Below is a small trained network, with its code and all its weights. Each question gives an input and a target symbol and asks what happens when units are switched off, that is, made to give their printed mean instead of their output.

import numpy as np


def w(rows, s, z=0):
    codes = np.array(rows[::2]) - 128.0
    scale = np.full(codes.shape[1], s)
    scale[-1] = z or s
    return codes * scale


def f(y):
    return np.maximum(y, 0)


def softmax(a):
    e = np.exp(a - a.max(-1, keepdims=True))
    return e / e.sum(-1, keepdims=True)


def log_softmax(a):
    a = a - a.max(-1, keepdims=True)
    return a - np.log(np.exp(a).sum(-1, keepdims=True))


def net(x, mask):
    ids = ['βζθλμξπψ'.index(c) for c in x.split()]
    T = len(ids)
    res = E[ids] + P[:T]
    u = 0
    for l in range(2):
        r = res
        for j in range(2):
            rows = slice(2 * j, 2 * j + 2)
            q, k, v = (r @ M[l][rows].T for M in (Q, K, V))
            z = softmax(np.where(np.tri(T) > 0, q @ k.T / 2**0.5, -1e9)) @ v
            o = O[l][rows]
            res = res + np.where(mask[u + j], z, o[:, -1]) @ o[:, :-1]
        u += 2
        y = f(res @ A[l][:, :-1].T + A[l][:, -1])
        res = res + np.where(mask[u : u + 8], y, B[l][:, -1]) @ B[l][:, :-1]
        u += 8
    return log_softmax(res[-1] @ U[:, :-1].T + U[:, -1])


Q, K, V, O, A, B = {}, {}, {}, {}, {}, {}
E = w([
[107,85,230,201,142,183],'β',
[233,122,146,86,94,146],'ζ',
[92,153,113,133,165,104],'θ',
[176,112,201,98,177,118],'λ',
[156,67,82,67,208,129],'μ',
[185,218,146,235,127,62],'ξ',
[157,235,96,88,145,144],'π',
[160,74,252,70,108,156],'ψ',
],0.015)
P = w([
[60,108,105,135,79,72],'0',
[124,140,165,156,135,12],'1',
[82,110,110,114,87,96],'2',
[138,140,167,147,155,40],'3',
[99,110,102,112,96,124],'4',
[152,138,163,153,166,66],'5',
[113,112,98,107,111,150],'6',
[161,135,161,160,179,94],'7',
[125,107,93,113,120,178],'8',
[168,128,152,176,192,121],'9',
[139,112,91,102,130,201],'10',
[195,138,154,149,196,142],'11',
[152,111,89,102,138,229],'12',
[205,131,143,156,209,162],'13',
],0.011)
Q[0] = w([
[53,169,149,91,128,148],'L0H0',
[225,123,222,103,228,107],'L0H0',
[194,218,142,104,161,151],'L0H1',
[12,61,161,2,86,189],'L0H1',
],0.016)
K[0] = w([
[101,158,128,109,103,133],'L0H0',
[168,76,164,114,185,192],'L0H0',
[178,144,112,119,161,189],'L0H1',
[101,3,159,67,179,110],'L0H1',
],0.023)
V[0] = w([
[42,112,102,125,143,85],'L0H0',
[231,94,151,171,216,253],'L0H0',
[120,186,108,159,93,129],'L0H1',
[115,158,117,114,131,154],'L0H1',
],0.0048)
O[0] = w([
[149,176,134,77,100,85,108],'L0H0',
[204,2,135,161,147,191,252],'L0H0',
[205,191,134,56,125,75,136],'L0H1',
[128,127,120,136,140,154,104],'L0H1',
],0.005,0.0041)
A[0] = w([
[144,87,102,89,10,157,105],'L0N0',
[155,86,163,43,69,132,114],'L0N1',
[200,110,207,72,137,87,43],'L0N2',
[140,112,81,72,97,134,45],'L0N3',
[161,247,114,184,98,171,77],'L0N4',
[69,43,136,106,85,138,15],'L0N5',
[135,171,37,181,2,181,206],'L0N6',
[37,150,138,174,171,174,250],'L0N7',
],0.0088,0.0016)
B[0] = w([
[211,128,88,222,67,134,156],'L0N0',
[63,59,171,168,157,127,193],'L0N1',
[76,168,102,246,192,129,254],'L0N2',
[166,68,118,125,68,165,161],'L0N3',
[148,73,242,86,180,215,197],'L0N4',
[104,149,177,35,51,169,170],'L0N5',
[233,158,110,5,45,1,160],'L0N6',
[184,229,39,140,139,114,156],'L0N7',
],0.0091,0.0057)
Q[1] = w([
[191,112,134,190,236,117],'L1H0',
[85,96,176,168,167,122],'L1H0',
[11,92,87,106,1,206],'L1H1',
[84,42,125,110,131,114],'L1H1',
],0.022)
K[1] = w([
[187,76,132,162,180,212],'L1H0',
[81,44,169,177,151,118],'L1H0',
[22,162,108,158,59,66],'L1H1',
[80,68,249,113,103,132],'L1H1',
],0.016)
V[1] = w([
[180,148,69,122,145,142],'L1H0',
[71,83,170,112,105,83],'L1H0',
[173,88,147,218,47,69],'L1H1',
[118,102,11,161,148,131],'L1H1',
],0.012)
O[1] = w([
[105,194,127,81,79,25,120],'L1H0',
[181,30,142,127,174,223,84],'L1H0',
[161,142,6,253,139,233,192],'L1H1',
[11,81,117,206,112,101,2],'L1H1',
],0.0052,0.0061)
A[1] = w([
[123,92,65,9,9,130,254],'L1N0',
[193,119,71,67,81,229,199],'L1N1',
[201,39,61,129,179,2,24],'L1N2',
[213,45,214,64,129,120,228],'L1N3',
[67,76,126,78,63,242,19],'L1N4',
[148,223,211,223,149,116,55],'L1N5',
[10,154,125,166,106,14,91],'L1N6',
[49,230,157,105,4,224,54],'L1N7',
],0.0075,0.0017)
B[1] = w([
[148,141,21,173,147,182,182],'L1N0',
[74,99,159,109,120,87,239],'L1N1',
[144,110,171,37,57,175,210],'L1N2',
[138,124,78,188,140,70,254],'L1N3',
[88,219,154,43,110,111,184],'L1N4',
[100,100,106,22,85,137,238],'L1N5',
[38,191,168,222,126,171,174],'L1N6',
[251,121,105,111,169,135,141],'L1N7',
],0.013,0.0095)
U = w([
[141,142,92,192,179,131,139],'β',
[170,68,92,199,86,154,101],'ζ',
[172,123,68,181,195,127,74],'θ',
[71,52,20,108,176,120,7],'λ',
[71,60,180,144,112,104,203],'μ',
[215,183,133,96,160,254,109],'ξ',
[151,85,138,142,157,10,144],'π',
[162,31,108,210,252,122,251],'ψ',
],0.0069,0.0028)

Each question gives the input, a string of symbols that net reads in full, and the target symbol t.
The units are the heads (2 rows each of Q, K, V and O) and the neurons (one row each of A and B). Each row of codes is followed by its name. A weight is (code - 128) times the scale printed after its matrix; where a second scale follows, it is the last column's (O, A, B and U).
mask holds one flag per unit, layer by layer, with each layer's heads first. A switched-off unit (its flag False) gives its mean, the last column of its rows in O or B, instead of its output. The means were averaged over made-up inputs and are rounded, as every weight is.
A unit's drop is (log p(t) with every unit on - log p(t) with that unit switched off) / (log p(t) with every unit on - log p(t) with every unit switched off).
The circuit of an input: a set's keep is (log p(t) with only the set's units on - log p(t) with every unit switched off) / (log p(t) with every unit on - log p(t) with every unit switched off). Starting from the 12 units with the biggest drops (on a tie, the unit counted first), units are removed one at a time, each time the one whose removal leaves the highest keep (on an exact tie, the one counted first), for as long as the keep stays at least 0.8.
units of the circuit, in order: the units of the circuit, biggest drop first
k most important neurons: the k neurons with the biggest drops, biggest first
top k neurons in layer l: the k neurons of layer l with the biggest drops, biggest first
heads that matter: for each layer, one digit per head in row order, 1 if its drop is at least 0.15 and else 0, layers parted by /
input λ μ ψ μ ψ π β λ, target π: heads that matter : 10 / 01
input μ μ ζ ζ ξ θ ζ ξ μ ψ, target ψ: units of the circuit, in order : (L1H0, L1N3, L0N1)
input ξ ζ μ ξ θ μ μ θ, target μ: heads that matter : 00 / 01
input ξ β μ ζ ψ μ μ β θ π ξ μ, target π: 2 most important neurons : (L0N4, L0N2)
input ψ π π θ ζ ξ ξ β, target ξ: top 2 neurons in layer 1 : (L1N3, L1N5)
input ψ μ ξ ζ, target ξ: heads that matter : 11 / 01
input ψ ξ ξ π, target π: 4 most important neurons : (L1N3, L0N4, L1N0, L0N5)
input μ μ ψ ξ μ ξ ζ π μ ξ μ θ, target ξ: 3 most important neurons : (L0N4, L0N5, L1N3)
input μ β μ θ μ μ β ξ ζ μ, target ξ: 3 most important neurons : (L0N4, L1N2, L1N3)
input θ ξ ξ ξ ξ ξ μ μ μ ζ μ μ μ λ, target μ: units of the circuit, in order : (L0N2, L1H1, L1H0, L1N6)
input ψ ξ β μ ξ θ λ μ ξ ζ ζ π μ θ, target π: heads that matter : 00 / 01
input μ θ θ β ζ ψ β μ μ μ β θ, target μ: units of the circuit, in order : (L1H1, L1N3)
input μ ξ ψ λ μ μ μ λ λ, target ψ: heads that matter : 00 / 00
input μ μ λ μ ξ β, target ξ: most important neuron : (L0N4)
input ξ ξ λ ψ π μ, target ψ: units of the circuit, in order : (L0N1, L1H0, L1N5)
input μ μ μ μ, target μ: units of the circuit, in order : (L1H1, L1N2, L1N0)
input ζ ζ μ μ μ ζ π μ μ ξ β ψ λ θ, target ψ: heads that matter : 10 / 10
input ζ μ λ μ μ ψ μ β, target ψ: 4 most important neurons : (L0N1, L0N2, L1N2, L0N7)
input β ξ ξ ζ, target ξ: 3 most important neurons : (L0N1, L0N4, L0N2)
input ψ ζ ξ θ ξ ψ π θ, target ψ: heads that matter : 00 / 10
input ζ μ μ ζ θ μ ζ π β λ, target π: 3 most important neurons : (L0N4, L0N2, L1N3)
input μ ξ π μ μ ζ μ π π μ μ β ψ μ, target ψ: heads that matter : 00 / 10
input ζ ξ ξ λ, target ξ: 3 most important neurons : (L0N2, L0N4, L1N3)
